Below are the code and all the weights of a small trained network. Each question names an input and a class and asks about switching units off, where a switched-off unit gives its printed mean instead of its output.

import numpy as np


def w(rows, s, z=0):
    codes = np.array(rows[::2]) - 128.0
    scale = np.full(codes.shape[1], s)
    scale[-1] = z or s
    return codes * scale


def f(y):
    return y / 2 * (1 + np.tanh(0.7978845608 * (y + 0.044715 * y**3)))


def log_softmax(a):
    a = a - a.max(-1, keepdims=True)
    return a - np.log(np.exp(a).sum(-1, keepdims=True))


def net(x, mask):
    res = np.array(x, float).reshape(1, 3) / 4 @ E
    y = f(res @ A[0][:, :-1].T + A[0][:, -1])
    res = res + np.where(mask, y, B[0][:, -1]) @ B[0][:, :-1]
    return log_softmax(res[-1] @ U[:, :-1].T + U[:, -1])


A, B = {}, {}
E = w([
[8,108,242,103,132],'x0',
[56,181,100,168,33],'x1',
[57,113,128,229,167],'x2',
],0.011)
A[0] = w([
[8,113,172,146,133,192],'n0',
[148,163,87,123,39,253],'n1',
[167,128,132,133,107,68],'n2',
[101,153,42,171,83,122],'n3',
[174,130,93,41,145,225],'n4',
[108,117,129,81,107,144],'n5',
[144,52,167,119,212,168],'n6',
[123,124,105,148,147,203],'n7',
[39,153,176,132,89,184],'n8',
[105,98,180,96,187,235],'n9',
[68,158,143,108,97,177],'n10',
[73,120,143,130,87,129],'n11',
],0.016,0.0053)
B[0] = w([
[49,117,208,99,67,252],'n0',
[136,190,124,122,62,224],'n1',
[111,126,125,90,128,141],'n2',
[122,253,12,171,65,201],'n3',
[198,130,162,80,125,225],'n4',
[169,109,149,149,135,158],'n5',
[144,136,88,193,161,225],'n6',
[166,125,123,142,122,156],'n7',
[96,93,188,56,125,235],'n8',
[118,143,153,220,136,214],'n9',
[175,84,171,74,138,196],'n10',
[119,75,188,43,158,183],'n11',
],0.012,0.016)
U = w([
[60,16,252,104,143,158],'0',
[112,121,115,104,129,7],'1',
[163,156,46,175,144,3],'2',
[254,102,104,212,236,186],'3',
[177,140,175,13,34,240],'4',
[87,127,89,81,167,34],'5',
[84,220,92,241,47,196],'6',
],0.0098,0.0038)

Each question gives the input, the list of numbers given to net, and the class t.
The units are the neurons (one row each of A and B). Each row of codes is followed by its name. A weight is (code - 128) times the scale printed after its matrix; where a second scale follows, it is the last column's (A, B and U).
mask holds one flag per neuron, in row order. A switched-off neuron (its flag False) gives its mean, the last column of its row in B, instead of its output. The means were averaged over made-up inputs and are rounded, as every weight is.
A unit's drop is (log p(t) with every unit on - log p(t) with that unit switched off) / (log p(t) with every unit on - log p(t) with every unit switched off).
The circuit of an input: a set's keep is (log p(t) with only the set's units on - log p(t) with every unit switched off) / (log p(t) with every unit on - log p(t) with every unit switched off). Starting from all 12 units, units are removed one at a time, each time the one whose removal leaves the highest keep (on an exact tie, the one counted first), for as long as the keep stays at least 0.8.
units of the circuit, in order: the units of the circuit, biggest drop first
most important unit: the unit with the biggest drop
k most important neurons: the k neurons with the biggest drops, biggest first
drop of u: that unit's drop, to one decimal
input [-8,-3,6], class 2: units of the circuit, in order => [n0; n3; n9]
input [-4,-4,-2], class 3: most important unit => n0
input [-7,-3,7], class 2: units of the circuit, in order => [n0; n9; n3]
input [0,7,8], class 4: 2 most important neurons => [n3; n8]
input [-4,0,0], class 6: 3 most important neurons => [n8; n10; n11]
input [0,8,8], class 4: 2 most important neurons => [n3; n8]
input [-3,-6,-6], class 3: 3 most important neurons => [n0; n8; n6]
input [-8,2,-4], class 6: 2 most important neurons => [n3; n8]
input [1,3,5], class 0: 3 most important neurons => [n1; n0; n4]
input [-4,-1,5], class 6: drop of n4 => 0.3
input [-8,5,-5], class 6: drop of n3 => 0.9
input [8,3,-4], class 0: drop of n9 => 0.0
